Below are the code and all the weights of a small trained network. Each question names an input and a class and asks about switching units off, where a switched-off unit gives its printed mean instead of its output.

import numpy as np


def w(rows, s, z=0):
    codes = np.array(rows[::2]) - 128.0
    scale = np.full(codes.shape[1], s)
    scale[-1] = z or s
    return codes * scale


def f(y):
    return np.maximum(y, 0)


def log_softmax(a):
    a = a - a.max(-1, keepdims=True)
    return a - np.log(np.exp(a).sum(-1, keepdims=True))


def net(x, mask):
    res = np.array(x, float).reshape(1, 8) / 4 @ E
    y = f(res @ A[0][:, :-1].T + A[0][:, -1])
    res = res + np.where(mask, y, B[0][:, -1]) @ B[0][:, :-1]
    return log_softmax(res[-1] @ U[:, :-1].T + U[:, -1])


A, B = {}, {}
E = w([
[147,147,163,85,204,102,80,117,34],'x0',
[66,112,225,117,155,124,73,178,29],'x1',
[158,195,192,184,132,105,131,116,162],'x2',
[219,101,76,134,191,152,168,197,70],'x3',
[144,118,139,199,184,126,87,180,173],'x4',
[93,150,212,51,130,152,163,244,127],'x5',
[88,197,99,131,58,187,142,150,92],'x6',
[237,120,132,102,92,124,255,89,85],'x7',
],0.0095)
A[0] = w([
[88,122,117,140,102,180,115,75,177,25],'neuron 0',
[151,121,190,94,198,96,112,221,71,149],'neuron 1',
[31,94,107,156,176,80,57,95,172,137],'neuron 2',
[90,166,170,106,113,120,122,113,74,118],'neuron 3',
[72,87,150,96,102,100,179,118,194,30],'neuron 4',
[58,116,162,73,104,145,132,149,74,23],'neuron 5',
[145,162,162,89,164,87,183,133,90,56],'neuron 6',
[198,74,121,136,130,110,158,83,64,44],'neuron 7',
[158,154,18,86,139,144,186,166,183,171],'neuron 8',
[212,142,120,172,198,102,129,85,79,2],'neuron 9',
[177,114,96,126,182,91,181,69,29,139],'neuron 10',
[108,93,139,143,120,166,146,146,189,114],'neuron 11',
[131,94,51,146,176,233,128,207,91,189],'neuron 12',
[109,130,173,109,90,122,209,67,99,81],'neuron 13',
[45,48,180,118,91,157,130,136,171,101],'neuron 14',
[214,132,111,180,144,72,138,144,171,130],'neuron 15',
[122,76,162,174,127,117,123,113,98,80],'neuron 16',
[55,51,97,151,169,155,12,112,167,118],'neuron 17',
[212,78,116,77,121,120,146,94,62,111],'neuron 18',
[136,51,226,86,191,128,121,176,90,162],'neuron 19',
[208,113,98,111,132,139,192,90,95,154],'neuron 20',
[139,105,205,79,182,121,107,184,117,79],'neuron 21',
[157,129,47,52,123,160,138,131,169,77],'neuron 22',
[242,114,110,182,178,87,139,138,178,164],'neuron 23',
],0.011,0.0063)
B[0] = w([
[96,177,148,50,122,119,85,166,173,177],'neuron 0',
[13,158,199,69,45,127,88,229,167,247],'neuron 1',
[182,186,102,60,150,65,8,199,23,236],'neuron 2',
[126,128,95,165,140,158,43,124,147,180],'neuron 3',
[60,163,162,233,102,225,209,170,185,172],'neuron 4',
[152,164,126,113,200,120,60,167,194,185],'neuron 5',
[163,132,126,93,158,113,61,130,177,174],'neuron 6',
[94,39,105,74,73,212,64,86,190,190],'neuron 7',
[100,44,51,157,85,254,95,36,186,236],'neuron 8',
[131,137,141,96,123,183,92,125,236,184],'neuron 9',
[64,37,121,73,84,159,96,132,202,225],'neuron 10',
[198,121,213,121,118,214,141,214,147,171],'neuron 11',
[90,152,29,147,101,194,118,192,95,233],'neuron 12',
[117,128,66,114,191,151,63,187,109,190],'neuron 13',
[153,200,184,157,172,195,137,203,115,201],'neuron 14',
[211,198,148,182,181,128,109,65,218,203],'neuron 15',
[136,63,68,52,113,150,60,120,186,148],'neuron 16',
[225,125,119,57,223,118,27,155,69,238],'neuron 17',
[124,44,112,84,72,134,50,69,165,215],'neuron 18',
[147,81,212,15,94,153,106,96,165,239],'neuron 19',
[133,82,107,124,125,189,76,89,168,234],'neuron 20',
[105,38,177,56,88,90,57,195,183,204],'neuron 21',
[132,49,60,139,128,197,41,81,129,187],'neuron 22',
[217,178,125,241,245,114,103,186,228,234],'neuron 23',
],0.0087,0.014)
U = w([
[171,146,75,176,160,131,110,121,121,143],'0',
[73,138,122,175,114,149,154,174,127,190],'1',
[127,66,77,106,109,143,122,87,77,113],'2',
[107,148,168,94,118,89,111,159,109,148],'3',
[158,101,147,152,129,143,140,101,179,117],'4',
[55,42,148,244,233,15,250,90,97,9],'5',
],0.015,0.013)

Each question gives the input, the list of numbers given to net, and the class t.
The units are the neurons (one row each of A and B). Each row of codes is followed by its name. A weight is (code - 128) times the scale printed after its matrix; where a second scale follows, it is the last column's (A, B and U).
mask holds one flag per neuron, in row order. A switched-off neuron (its flag False) gives its mean, the last column of its row in B, instead of its output. The means were averaged over made-up inputs and are rounded, as every weight is.
A unit's drop is (log p(t) with every unit on - log p(t) with that unit switched off) / (log p(t) with every unit on - log p(t) with every unit switched off).
The circuit of an input: a set's keep is (log p(t) with only the set's units on - log p(t) with every unit switched off) / (log p(t) with every unit on - log p(t) with every unit switched off). Starting from the 12 units with the biggest drops (on a tie, the unit counted first), units are removed one at a time, each time the one whose removal leaves the highest keep (on an exact tie, the one counted first), for as long as the keep stays at least 0.8.
units of the circuit, in order: the units of the circuit, biggest drop first
k most important neurons: the k neurons with the biggest drops, biggest first
drop of u: that unit's drop, to one decimal
input [-1,-7,-7,2,-1,3,-3,-1], class 2: units of the circuit, in order -> (neuron 22)
input [-6,5,-1,5,8,3,0,2], class 1: 3 most important neurons -> (neuron 12; neuron 2; neuron 17)
input [2,-8,-1,-6,0,0,1,-5], class 0: 4 most important neurons -> (neuron 1; neuron 19; neuron 21; neuron 10)
input [-8,8,0,-8,0,8,1,8], class 1: 3 most important neurons -> (neuron 4; neuron 2; neuron 17)
input [2,-6,-7,-7,-7,-3,5,-6], class 0: 3 most important neurons -> (neuron 1; neuron 19; neuron 22)
input [-4,5,3,6,-3,-7,8,0], class 2: 2 most important neurons -> (neuron 23; neuron 1)
input [-5,6,5,-4,-4,-7,6,-2], class 3: 2 most important neurons -> (neuron 23; neuron 8)
input [2,1,3,4,2,-1,-4,-2], class 3: 2 most important neurons -> (neuron 8; neuron 1)
input [6,-4,-6,4,-2,-5,-4,6], class 4: 3 most important neurons -> (neuron 23; neuron 9; neuron 15)
input [1,2,-5,-7,-8,-2,6,4], class 0: 2 most important neurons -> (neuron 5; neuron 1)
input [-8,3,-6,-8,2,1,-4,2], class 3: 2 most important neurons -> (neuron 2; neuron 8)
input [-6,8,8,1,4,-7,-7,-6], class 0: drop of neuron 23 -> 0.2
input [0,-3,7,1,-3,5,5,7], class 2: drop of neuron 9 -> 0.1
input [-7,4,-5,-7,-4,2,2,0], class 1: units of the circuit, in order -> (neuron 4)
input [-1,-1,5,-6,6,2,-4,4], class 0: drop of neuron 1 -> 0.4
input [-5,-6,4,0,5,6,2,-5], class 1: drop of neuron 6 -> 0.2
